Here is a tiny trained network, its code and every weight. The questions are about switching its units off for an input and a class, where a switched-off unit gives its printed mean instead of its output.

import numpy as np


def w(rows, s, z=0):
    codes = np.array(rows[::2]) - 128.0
    scale = np.full(codes.shape[1], s)
    scale[-1] = z or s
    return codes * scale


def norm(h):
    return h / np.sqrt((h * h).mean(-1, keepdims=True) + 1e-5)


def f(y):
    return y / 2 * (1 + np.tanh(0.7978845608 * (y + 0.044715 * y**3)))


def log_softmax(a):
    a = a - a.max(-1, keepdims=True)
    return a - np.log(np.exp(a).sum(-1, keepdims=True))


def net(x, mask):
    res = np.array(x, float).reshape(1, 6) / 4 @ E
    u = 0
    for l in range(2):
        y = f(norm(res) @ A[l][:, :-1].T + A[l][:, -1])
        res = res + np.where(mask[u : u + 7], y, B[l][:, -1]) @ B[l][:, :-1]
        u += 7
    return log_softmax(norm(res)[-1] @ U[:, :-1].T + U[:, -1])


A, B = {}, {}
E = w([
[174,242,125,164,144,229,93],'x0',
[179,169,125,84,127,37,123],'x1',
[142,129,69,88,254,92,137],'x2',
[84,141,124,189,79,83,127],'x3',
[136,209,170,206,153,133,158],'x4',
[3,137,65,75,115,160,209],'x5',
],0.006)
A[0] = w([
[199,94,133,78,151,55,123,92],'L0N1',
[101,201,140,90,110,111,123,55],'L0N2',
[171,134,182,254,57,106,79,104],'L0N3',
[127,208,139,36,79,190,177,1],'L0N4',
[160,197,113,64,121,97,134,5],'L0N5',
[150,55,161,113,86,241,156,107],'L0N6',
[197,196,166,255,41,124,81,32],'L0N7',
],0.0099,0.0023)
B[0] = w([
[111,86,152,126,124,54,99,182],'L0N1',
[158,127,79,141,91,106,128,140],'L0N2',
[207,112,125,231,95,105,196,241],'L0N3',
[191,168,124,142,43,148,102,170],'L0N4',
[179,146,125,128,144,113,117,146],'L0N5',
[91,146,118,139,159,150,32,177],'L0N6',
[196,250,163,126,89,205,186,255],'L0N7',
],0.013,0.0077)
A[1] = w([
[220,83,123,142,122,99,73,182],'L1N1',
[107,144,210,163,163,108,237,98],'L1N2',
[81,183,170,116,64,147,147,32],'L1N3',
[92,185,128,189,68,129,141,131],'L1N4',
[245,121,180,56,241,28,91,149],'L1N5',
[97,39,182,117,63,132,83,100],'L1N6',
[69,169,126,104,170,116,221,2],'L1N7',
],0.012,0.0027)
B[1] = w([
[106,59,109,108,140,103,223,212],'L1N1',
[153,90,185,136,161,137,47,199],'L1N2',
[206,93,112,112,157,78,153,170],'L1N3',
[112,115,145,103,178,76,167,239],'L1N4',
[104,196,3,60,149,72,146,254],'L1N5',
[98,156,70,71,197,115,107,178],'L1N6',
[95,37,152,146,73,104,154,139],'L1N7',
],0.012,0.0076)
U = w([
[71,1,210,200,89,50,177,2],'0',
[81,103,26,60,178,2,162,203],'1',
[237,200,170,190,91,153,173,224],'2',
[46,76,166,136,194,221,3,58],'3',
],0.0087,0.0027)

Each question gives the input, the list of numbers given to net, and the class t.
The units are the neurons (one row each of A and B). Each row of codes is followed by its name. A weight is (code - 128) times the scale printed after its matrix; where a second scale follows, it is the last column's (A, B and U).
mask holds one flag per neuron, layer by layer. A switched-off neuron (its flag False) gives its mean, the last column of its row in B, instead of its output. The means were averaged over made-up inputs and are rounded, as every weight is.
A unit's drop is (log p(t) with every unit on - log p(t) with that unit switched off) / (log p(t) with every unit on - log p(t) with every unit switched off).
The circuit of an input: a set's keep is (log p(t) with only the set's units on - log p(t) with every unit switched off) / (log p(t) with every unit on - log p(t) with every unit switched off). Starting from the 12 units with the biggest drops (on a tie, the unit counted first), units are removed one at a time, each time the one whose removal leaves the highest keep (on an exact tie, the one counted first), for as long as the keep stays at least 0.8.
circuit, biggest first: the units of the circuit, biggest drop first
most important unit: the unit with the biggest drop
k most important neurons: the k neurons with the biggest drops, biggest first
top k neurons in layer l: the k neurons of layer l with the biggest drops, biggest first
drop of u: that unit's drop, to one decimal
input [1,-7,8,2,4,8], class 0: most important unit : L1N7
input [-2,-2,-8,-7,-6,-6], class 1: top 2 neurons in layer 1 : (L1N1, L1N6)
input [3,-6,-2,0,4,7], class 1: top 2 neurons in layer 1 : (L1N4, L1N3)
input [-6,1,3,-8,7,8], class 0: top 2 neurons in layer 1 : (L1N7, L1N5)
input [0,-4,8,-6,6,4], class 0: top 3 neurons in layer 1 : (L1N7, L1N5, L1N6)
input [-1,-5,2,-5,4,-3], class 1: 2 most important neurons : (L0N7, L1N2)
input [-7,5,-4,8,7,7], class 0: top 2 neurons in layer 1 : (L1N5, L1N7)
input [1,-8,4,4,-1,8], class 0: 2 most important neurons : (L1N5, L1N7)
input [-8,-6,-8,1,-8,-5], class 1: top 3 neurons in layer 1 : (L1N6, L1N1, L1N2)
input [-6,6,-1,-4,6,7], class 0: 4 most important neurons : (L1N7, L1N5, L0N6, L1N6)
input [2,8,1,0,-4,-7], class 1: 2 most important neurons : (L1N5, L0N1)
input [2,-3,7,-7,7,-5], class 1: 2 most important neurons : (L1N5, L0N7)
input [1,-7,8,4,-6,3], class 3: top 2 neurons in layer 0 : (L0N3, L0N7)
input [1,-4,-5,-3,-6,-1], class 3: circuit, biggest first : (L0N6)
input [8,8,6,-5,5,-3], class 1: drop of L1N5 : 0.6
